Below is a small trained network, with its code and all its weights. Each question gives an input and a target symbol and asks what happens when units are switched off, that is, made to give their printed mean instead of their output.

import numpy as np


def w(rows, s, z=0):
    codes = np.array(rows[::2]) - 128.0
    scale = np.full(codes.shape[1], s)
    scale[-1] = z or s
    return codes * scale


def f(y):
    return np.maximum(y, 0)


def softmax(a):
    e = np.exp(a - a.max(-1, keepdims=True))
    return e / e.sum(-1, keepdims=True)


def log_softmax(a):
    a = a - a.max(-1, keepdims=True)
    return a - np.log(np.exp(a).sum(-1, keepdims=True))


def net(x, mask):
    ids = ['γδθξπστφω'.index(c) for c in x.split()]
    T = len(ids)
    res = E[ids] + P[:T]
    r = res
    for j in range(2):
        rows = slice(2 * j, 2 * j + 2)
        q, k, v = (r @ M[0][rows].T for M in (Q, K, V))
        z = softmax(np.where(np.tri(T) > 0, q @ k.T / 2**0.5, -1e9)) @ v
        o = O[0][rows]
        res = res + np.where(mask[j], z, o[:, -1]) @ o[:, :-1]
    y = f(res @ A[0][:, :-1].T + A[0][:, -1])
    res = res + np.where(mask[2:10], y, B[0][:, -1]) @ B[0][:, :-1]
    return log_softmax(res[-1] @ U[:, :-1].T + U[:, -1])


Q, K, V, O, A, B = {}, {}, {}, {}, {}, {}
E = w([
[138,70,165,152,204,117,53],'γ',
[132,65,165,105,76,61,157],'δ',
[144,106,103,231,105,81,79],'θ',
[155,185,178,94,91,132,180],'ξ',
[117,207,83,114,64,148,107],'π',
[143,102,121,134,113,191,182],'σ',
[171,117,230,151,114,38,153],'τ',
[149,159,105,201,104,130,129],'φ',
[182,7,170,138,55,105,92],'ω',
],0.02)
P = w([
[226,116,2,192,225,218,81],'0',
[146,146,146,48,202,97,95],'1',
[35,187,33,155,105,147,11],'2',
[178,95,159,74,155,110,193],'3',
[213,110,180,79,146,51,163],'4',
[148,86,139,109,137,43,116],'5',
[152,144,145,142,115,133,136],'6',
[134,113,114,136,109,113,138],'7',
],0.0072)
Q[0] = w([
[158,176,54,128,121,171,160],'h1',
[94,235,60,179,76,205,124],'h1',
[140,59,176,83,118,98,96],'h2',
[2,178,45,40,167,219,90],'h2',
],0.0076)
K[0] = w([
[145,133,254,115,78,140,94],'h1',
[34,113,102,92,150,73,149],'h1',
[114,156,78,55,192,135,76],'h2',
[33,146,124,88,75,32,174],'h2',
],0.0064)
V[0] = w([
[115,117,88,37,107,210,159],'h1',
[164,112,82,132,64,171,80],'h1',
[120,191,44,210,198,153,154],'h2',
[104,181,254,106,189,118,125],'h2',
],0.0082)
O[0] = w([
[111,105,116,88,92,98,55,5],'h1',
[109,248,186,114,140,134,22,254],'h1',
[81,123,159,159,34,147,159,96],'h2',
[185,82,142,108,110,120,179,43],'h2',
],0.011,0.0057)
A[0] = w([
[94,27,64,190,213,197,138,21],'n1',
[15,116,162,114,56,156,106,28],'n2',
[250,136,33,196,135,31,122,52],'n3',
[87,3,122,24,122,196,40,125],'n4',
[121,123,19,173,205,151,132,12],'n5',
[166,151,48,48,173,219,186,59],'n6',
[49,170,89,145,220,50,126,4],'n7',
[174,193,131,127,120,11,82,181],'n8',
],0.0059,0.0033)
B[0] = w([
[122,191,177,117,135,125,45,145],'n1',
[91,228,1,91,128,108,151,157],'n2',
[85,38,116,87,141,135,136,175],'n3',
[170,165,80,155,137,104,198,171],'n4',
[131,73,218,72,160,126,123,146],'n5',
[79,112,214,182,66,152,75,139],'n6',
[172,146,106,144,81,101,104,160],'n7',
[87,29,85,89,180,178,139,254],'n8',
],0.0082,0.0084)
U = w([
[120,154,225,193,124,2,147,76],'γ',
[68,65,44,191,168,79,159,38],'δ',
[25,148,183,194,89,189,126,79],'θ',
[227,111,136,151,14,102,65,137],'ξ',
[67,160,107,88,88,114,103,106],'π',
[52,130,113,89,68,44,129,207],'σ',
[191,112,34,201,177,128,222,245],'τ',
[87,210,148,159,106,109,168,140],'φ',
[117,167,179,129,192,125,28,11],'ω',
],0.0072,0.0013)

Each question gives the input, a string of symbols that net reads in full, and the target symbol t.
The units are the heads (2 rows each of Q, K, V and O) and the neurons (one row each of A and B). Each row of codes is followed by its name. A weight is (code - 128) times the scale printed after its matrix; where a second scale follows, it is the last column's (O, A, B and U).
mask holds one flag per unit, heads first, then neurons. A switched-off unit (its flag False) gives its mean, the last column of its rows in O or B, instead of its output. The means were averaged over made-up inputs and are rounded, as every weight is.
A unit's drop is (log p(t) with every unit on - log p(t) with that unit switched off) / (log p(t) with every unit on - log p(t) with every unit switched off).
The circuit of an input: a set's keep is (log p(t) with only the set's units on - log p(t) with every unit switched off) / (log p(t) with every unit on - log p(t) with every unit switched off). Starting from all 10 units, units are removed one at a time, each time the one whose removal leaves the highest keep (on an exact tie, the one counted first), for as long as the keep stays at least 0.8.
circuit, biggest first: the units of the circuit, biggest drop first
unit that matters most: the unit with the biggest drop
k most important neurons: the k neurons with the biggest drops, biggest first
which heads matter: for each layer, one digit per head in row order, 1 if its drop is at least 0.15 and else 0, layers parted by /
drop of u: that unit's drop, to one decimal
input τ τ ξ ω, target τ: which heads matter => 11
input ω θ γ ω π ω γ σ, target ω: which heads matter => 01
input ω γ γ σ δ τ, target ω: circuit, biggest first => [h1; n8]
input τ ω ω ξ δ, target τ: circuit, biggest first => [h2; h1]
input δ ω τ ω ω, target δ: circuit, biggest first => [h2; n3; n8]
input σ τ δ ω, target σ: circuit, biggest first => [h2; h1; n2]
input ω τ δ ω τ ω σ, target ω: 2 most important neurons => [n1; n6]
input ω θ ω ω ξ ω σ δ, target ω: circuit, biggest first => [h2; h1]
input ω ω δ θ, target ω: unit that matters most => h2
input ω ω τ θ τ τ ω τ, target ω: which heads matter => 01
input θ τ τ τ, target θ: which heads matter => 01
input δ ω τ, target δ: circuit, biggest first => [h2; n8; h1]
input ω θ τ θ, target ω: 4 most important neurons => [n5; n4; n1; n2]
input τ τ δ ω ω ω, target τ: unit that matters most => h2
input τ τ ω ω δ τ τ, target τ: circuit, biggest first => [h1; h2]
input ω ω π φ ξ, target ω: drop of h1 => 0.1
input ω σ π ω π ω ω ω, target ω: drop of h2 => 0.8
input σ τ τ, target σ: drop of n2 => 0.3
